[[130 135 128 142]
 [132 127 133 121]
 [117 142 142 149]
 [141 114 116 151]]
->
[[132 127 133]
 [117 142 142]]

[[116 126 127]
 [101 119 133]
 [125 133 133]
 [133 130 126]
 [129 125 136]]
->
[[101 119 133]
 [125 133 133]]

[[107 149 107]
 [105 147 107]
 [108 107 109]
 [150 148 110]
 [105 111 146]]
->
[[105 147 107]
 [108 107 109]]

[[125 152 152 123]
 [134 111 108 147]
 [130 152 155 117]]
->
[[134 111 108]
 [130 152 155]]

[[109 137 136 102]
 [ 99 124 133 135]
 [111 117 128 138]
 [118 116 127 136]
 [126 136 133 144]]
->
[[ 99 124 133]
 [111 117 128]]

[[127  99 143 147 122]
 [ 99 116 112 146 138]
 [154 129 155 111 122]
 [124 154 118 114 145]]
->
[[ 99 116 112]
 [154 129 155]]

[[105 127 131 151 131]
 [124 112 145 135 145]
 [131 127 127 130 131]
 [134 120 135 126 136]]
->
[[124 112 145]
 [131 127 127]]
---
[[120 136 140]
 [105 125 136]
 [156 133 149]]
->
[[120 136]
 [105 125]]

[[112 131 136]
 [117 135 138]
 [143 125 154]
 [115 105 125]
 [137 152 130]]
->
[[112 131]
 [117 135]]

[[126 122]
 [106 118]
 [127 127]]
->
[[126 122]
 [106 118]]

[[126 130 130 129]
 [127 151 106 127]]
->
[[126 130]
 [127 151]]

[[102 101 158 157]
 [138 130 105 122]]
->
[[102 101]
 [138 130]]

[[148 128 149 103]
 [134 117 140 112]
 [149 137 138 117]
 [127 117 122 145]]
->
[[148 128]
 [134 117]]

[[128 153 141 124 120]
 [132 127 123 133 110]
 [132 128 123 132 111]]
->
[[128 153]
 [132 127]]

[[129 128 103 114]
 [105 124 129 133]
 [129 128 103 114]
 [131 150 131 140]
 [104 124 129 134]]
->
[[129 128]
 [105 124]]
---
[[138 127 129 133 136 128 130 127 142]
 [126 119 132 139 113 141 124 150 141]
 [122 138 125 131 139 124 132 110 108]
 [122 125 124 113 137 130 131 121 127]
 [122 132 124 124 132 114 121 127 128]
 [140 125 140 140 123 137 125 142 130]
 [126 148 117 120 136 116 128 124 140]
 [123 125 133 129 131 122 125 122 116]
 [124 122 136 139 125 130 129 134 133]
 [124 127 131 126 115 138 126 127 127]]
->
[[138 127 129 133 136 128 130 127 142]
 [122 138 125 131 139 124 132 110 108]
 [122 132 124 124 132 114 121 127 128]
 [126 148 117 120 136 116 128 124 140]
 [124 122 136 139 125 130 129 134 133]]

[[128 129 128 129 148 144 129 128 128]
 [128 128 129 147 145 129 128 128 128]
 [129 144 148 129 128 128 128 128 128]
 [128 128 128 140 153 131 128 128 128]
 [128 128 128 138 153 132 128 128 128]
 [135 128 128 128 128 129 128 133 155]
 [128 128 128 131 152 141 128 128 128]]
->
[[128 129 128 129 148 144 129 128 128]
 [129 144 148 129 128 128 128 128 128]
 [128 128 128 138 153 132 128 128 128]
 [128 128 128 131 152 141 128 128 128]]

[[145 129 136 136 141 129 138 133 122 147 132 121 129 126 126 135]
 [145 127 133 125 132 124 139 148 131 145 124 116 127 125 129 138]
 [124 129 105 121 126 125 143 131 131 132 136 120 129 124 138 151]
 [119 128 102 115 121 127 141 124 134 135 133 117 134 127 135 148]]
->
[[145 129 136 136 141 129 138 133 122 147 132 121 129 126 126 135]
 [124 129 105 121 126 125 143 131 131 132 136 120 129 124 138 151]]

[[106 140 123 113 110 116]
 [121 152 131 136 136 153]
 [107 135 139 154 139 104]
 [151 113 143 101 107 125]
 [115 136 141 148 155 136]
 [120 150 105 125 138 141]
 [133 108 150 136 111 138]
 [112 133 132 147 126 140]
 [138 110 118 115 120 153]
 [106 134 123 150 154 120]
 [101 113 110 129 137 131]]
->
[[106 140 123 113 110 116]
 [107 135 139 154 139 104]
 [115 136 141 148 155 136]
 [133 108 150 136 111 138]
 [138 110 118 115 120 153]
 [101 113 110 129 137 131]]

[[107 110 107 104 138]
 [129 136 150 110 120]
 [113 138 147 103 128]]
->
[[107 110 107 104 138]
 [113 138 147 103 128]]

[[155 128 131 127 130]
 [137 125 127 129 123]
 [131 128 129 127 129]
 [122 124 125 126 123]
 [119 125 130 127 121]]
->
[[155 128 131 127 130]
 [131 128 129 127 129]
 [119 125 130 127 121]]
---
[[141 117 140 114 132 125 133 123 121 116 140 132 117]
 [108 140 122 134 107 127 130 132 128 135 131 121 137]
 [108 137 132 120 100 124 136 130 127 132 147 129 133]
 [131 130 115 140 144 138 117 122 145 141 106 139 134]
 [132 129 115 139 143 138 117 120 148 143 106 143 133]]
->
[[132 117 141 117 140 114 132 125 133 123 121 116 140]
 [121 137 108 140 122 134 107 127 130 132 128 135 131]
 [129 133 108 137 132 120 100 124 136 130 127 132 147]
 [139 134 131 130 115 140 144 138 117 122 145 141 106]
 [143 133 132 129 115 139 143 138 117 120 148 143 106]]

[[157 106 112 157 118]
 [140 115 134 142 137]
 [107 116 124 110 109]
 [124 151 131 122 127]
 [108 116 124 110 109]
 [124 152 131 122 127]
 [157 106 112 157 118]
 [155 149 141 153 155]
 [155 149 141 153 155]
 [124 151 131 122 127]
 [157 106 112 157 118]]
->
[[157 118 157 106 112]
 [142 137 140 115 134]
 [110 109 107 116 124]
 [122 127 124 151 131]
 [110 109 108 116 124]
 [122 127 124 152 131]
 [157 118 157 106 112]
 [153 155 155 149 141]
 [153 155 155 149 141]
 [122 127 124 151 131]
 [157 118 157 106 112]]

[[133 137 121 104 154 139 153 123 134]
 [141 142 151 125 130 104 128 116 134]]
->
[[123 134 133 137 121 104 154 139 153]
 [116 134 141 142 151 125 130 104 128]]

[[132 130 122 125 106]
 [104 145 134 133 108]
 [124 134 135 135 130]
 [115 138 136 123 117]
 [114 125 128 123 128]
 [ 99 131 135 138 135]
 [138 127 131 130 115]
 [136 133 132 126 132]
 [152 131 134 140 121]
 [109 132 126 134 129]
 [103 115 131 138 117]
 [141 122 116 121 128]]
->
[[125 106 132 130 122]
 [133 108 104 145 134]
 [135 130 124 134 135]
 [123 117 115 138 136]
 [123 128 114 125 128]
 [138 135  99 131 135]
 [130 115 138 127 131]
 [126 132 136 133 132]
 [140 121 152 131 134]
 [134 129 109 132 126]
 [138 117 103 115 131]
 [121 128 141 122 116]]

[[128 129 127 129 129 128 127]
 [129 126 130 127 129 128 128]
 [133 117 139 125 151 126 120]
 [128 129 128 128 128 129 127]
 [128 128 129 128 127 128 128]
 [128 129 127 128 129 128 128]
 [126 131 124 123 132 122 123]]
->
[[128 127 128 129 127 129 129]
 [128 128 129 126 130 127 129]
 [126 120 133 117 139 125 151]
 [129 127 128 129 128 128 128]
 [128 128 128 128 129 128 127]
 [128 128 128 129 127 128 129]
 [122 123 126 131 124 123 132]]

[[111 140 149 147 119 128 125]
 [144 108 120 139 134 131 127]
 [110 144 132 115 121 127 137]
 [133 126 117 118 124 102 131]
 [121 136 134 121 134 149 124]
 [123 127 139 145 123 131 129]
 [131 122 117 116 134 148 142]
 [117 123 110 116 120 122 157]
 [130 121 111 111 138 148 147]]
->
[[128 125 111 140 149 147 119]
 [131 127 144 108 120 139 134]
 [127 137 110 144 132 115 121]
 [102 131 133 126 117 118 124]
 [149 124 121 136 134 121 134]
 [131 129 123 127 139 145 123]
 [148 142 131 122 117 116 134]
 [122 157 117 123 110 116 120]
 [148 147 130 121 111 111 138]]
